Below are the code and all the weights of a small trained network. Each question names an input and a class and asks about switching units off, where a switched-off unit gives its printed mean instead of its output.

import numpy as np


def w(rows, s, z=0):
    codes = np.array(rows[::2]) - 128.0
    scale = np.full(codes.shape[1], s)
    scale[-1] = z or s
    return codes * scale


def f(y):
    return np.maximum(y, 0)


def log_softmax(a):
    a = a - a.max(-1, keepdims=True)
    return a - np.log(np.exp(a).sum(-1, keepdims=True))


def net(x, mask):
    res = np.array(x, float).reshape(1, 8) / 4 @ E
    y = f(res @ A[0][:, :-1].T + A[0][:, -1])
    res = res + np.where(mask, y, B[0][:, -1]) @ B[0][:, :-1]
    return log_softmax(res[-1] @ U[:, :-1].T + U[:, -1])


A, B = {}, {}
E = w([
[148,125,211],'x0',
[124,65,1],'x1',
[255,42,153],'x2',
[99,40,107],'x3',
[136,108,109],'x4',
[73,126,189],'x5',
[100,158,111],'x6',
[168,179,168],'x7',
],0.005)
A[0] = w([
[9,153,173,168],'neuron 0',
[111,159,138,85],'neuron 1',
[158,117,119,73],'neuron 2',
[111,99,166,2],'neuron 3',
[139,133,81,145],'neuron 4',
[104,64,115,143],'neuron 5',
[60,158,156,109],'neuron 6',
[81,125,102,215],'neuron 7',
[113,222,105,137],'neuron 8',
[157,143,180,212],'neuron 9',
[148,118,114,40],'neuron 10',
[169,112,177,220],'neuron 11',
[122,172,149,137],'neuron 12',
[128,121,46,201],'neuron 13',
[100,130,107,215],'neuron 14',
[161,131,154,52],'neuron 15',
[115,161,140,83],'neuron 16',
],0.016,0.0042)
B[0] = w([
[182,131,175,255],'neuron 0',
[151,171,158,150],'neuron 1',
[129,117,114,147],'neuron 2',
[113,120,117,138],'neuron 3',
[66,125,111,184],'neuron 4',
[115,182,189,202],'neuron 5',
[111,168,172,194],'neuron 6',
[121,136,195,215],'neuron 7',
[94,166,139,203],'neuron 8',
[187,122,2,223],'neuron 9',
[131,146,117,136],'neuron 10',
[154,95,82,232],'neuron 11',
[152,178,112,175],'neuron 12',
[67,135,143,250],'neuron 13',
[99,123,190,199],'neuron 14',
[110,132,81,151],'neuron 15',
[206,170,158,150],'neuron 16',
],0.0097,0.0065)
U = w([
[169,53,42,20],'0',
[107,108,239,245],'1',
[203,61,51,226],'2',
[156,6,99,41],'3',
[97,20,198,38],'4',
[184,247,210,113],'5',
[47,88,99,253],'6',
[50,2,238,116],'7',
],0.0077,0.004)

Each question gives the input, the list of numbers given to net, and the class t.
The units are the neurons (one row each of A and B). Each row of codes is followed by its name. A weight is (code - 128) times the scale printed after its matrix; where a second scale follows, it is the last column's (A, B and U).
mask holds one flag per neuron, in row order. A switched-off neuron (its flag False) gives its mean, the last column of its row in B, instead of its output. The means were averaged over made-up inputs and are rounded, as every weight is.
A unit's drop is (log p(t) with every unit on - log p(t) with that unit switched off) / (log p(t) with every unit on - log p(t) with every unit switched off).
The circuit of an input: a set's keep is (log p(t) with only the set's units on - log p(t) with every unit switched off) / (log p(t) with every unit on - log p(t) with every unit switched off). Starting from the 12 units with the biggest drops (on a tie, the unit counted first), units are removed one at a time, each time the one whose removal leaves the highest keep (on an exact tie, the one counted first), for as long as the keep stays at least 0.8.
units of the circuit, in order: the units of the circuit, biggest drop first
k most important neurons: the k neurons with the biggest drops, biggest first
drop of u: that unit's drop, to one decimal
input [-2,-8,3,-3,-1,3,-6,6], class 0: units of the circuit, in order -> (neuron 9; neuron 11)
input [-2,-1,5,6,1,-7,7,-8], class 7: units of the circuit, in order -> (neuron 9; neuron 13; neuron 12)
input [-6,8,-6,8,-6,1,2,-1], class 1: units of the circuit, in order -> (neuron 5; neuron 7)
input [4,-8,6,8,4,3,2,-2], class 2: units of the circuit, in order -> (neuron 9; neuron 11)
input [2,-6,-5,7,7,-8,-2,6], class 2: 2 most important neurons -> (neuron 5; neuron 13)
input [-2,6,-7,2,2,6,2,-4], class 1: most important neuron -> (neuron 0)
input [1,5,-6,6,8,7,-5,0], class 1: 2 most important neurons -> (neuron 5; neuron 0)
input [-1,-6,8,-6,-2,-1,7,3], class 2: drop of neuron 9 -> 0.1
input [5,8,0,4,0,-1,0,-4], class 7: drop of neuron 9 -> 0.2
input [-4,-7,2,-7,3,-6,1,-6], class 2: drop of neuron 9 -> 0.1
input [-5,4,4,5,-8,-4,1,-4], class 7: 2 most important neurons -> (neuron 9; neuron 13)
